Below is a small trained network, with its code and all its weights. Each question gives an input and a class and asks what happens when units are switched off, that is, made to give their printed mean instead of their output.

import numpy as np


def w(rows, s, z=0):
    codes = np.array(rows[::2]) - 128.0
    scale = np.full(codes.shape[1], s)
    scale[-1] = z or s
    return codes * scale


def f(y):
    return y / 2 * (1 + np.tanh(0.7978845608 * (y + 0.044715 * y**3)))


def log_softmax(a):
    a = a - a.max(-1, keepdims=True)
    return a - np.log(np.exp(a).sum(-1, keepdims=True))


def net(x, mask):
    res = np.array(x, float).reshape(1, 2) / 4 @ E
    y = f(res @ A[0][:, :-1].T + A[0][:, -1])
    res = res + np.where(mask, y, B[0][:, -1]) @ B[0][:, :-1]
    return log_softmax(res[-1] @ U[:, :-1].T + U[:, -1])


A, B = {}, {}
E = w([
[48,197,228,13,23,141,211],'x0',
[67,128,49,4,54,23,3],'x1',
],0.0057)
A[0] = w([
[94,126,56,40,92,19,3,118],'n1',
[55,243,223,81,58,111,190,3],'n2',
[67,100,69,68,104,30,65,196],'n3',
[174,89,188,138,208,204,212,100],'n4',
[180,7,44,188,194,111,69,37],'n5',
[200,81,56,199,183,74,88,3],'n6',
[221,72,60,172,181,127,54,11],'n7',
[198,127,178,200,181,186,244,153],'n8',
],0.0053,0.00051)
B[0] = w([
[17,240,66,193,224,191,46,254],'n1',
[205,13,247,23,78,42,189,215],'n2',
[51,174,38,190,213,205,69,217],'n3',
[34,200,32,226,177,189,81,186],'n4',
[220,34,200,45,32,64,193,221],'n5',
[190,60,207,78,54,97,170,202],'n6',
[199,11,221,46,67,33,233,204],'n7',
[39,253,28,217,190,223,90,211],'n8',
],0.0045,0.0064)
U = w([
[89,191,23,169,249,166,97,253],'0',
[173,44,252,90,14,78,158,3],'1',
],0.013,0.00049)

Each question gives the input, the list of numbers given to net, and the class t.
The units are the neurons (one row each of A and B). Each row of codes is followed by its name. A weight is (code - 128) times the scale printed after its matrix; where a second scale follows, it is the last column's (A, B and U).
mask holds one flag per neuron, in row order. A switched-off neuron (its flag False) gives its mean, the last column of its row in B, instead of its output. The means were averaged over made-up inputs and are rounded, as every weight is.
A unit's drop is (log p(t) with every unit on - log p(t) with that unit switched off) / (log p(t) with every unit on - log p(t) with every unit switched off).
unit that matters most: the unit with the biggest drop
k most important neurons: the k neurons with the biggest drops, biggest first
drop when u is switched off: that unit's drop, to one decimal
input [5,-5], class 0: 4 most important neurons -> [n8 n5 n7 n4]
input [-2,1], class 1: unit that matters most -> n8
input [-8,-7], class 1: 2 most important neurons -> [n5 n7]
input [6,-6], class 0: 4 most important neurons -> [n8 n4 n5 n7]
input [3,4], class 0: 2 most important neurons -> [n5 n7]
input [7,8], class 0: 2 most important neurons -> [n1 n3]
input [3,-4], class 0: 2 most important neurons -> [n5 n7]
input [-3,-1], class 1: 2 most important neurons -> [n1 n3]
input [-8,2], class 1: drop when n2 is switched off -> 0.0
input [-4,2], class 1: drop when n8 is switched off -> 0.1
input [-5,-4], class 1: drop when n1 is switched off -> 0.5
input [-4,-2], class 1: drop when n1 is switched off -> 0.2
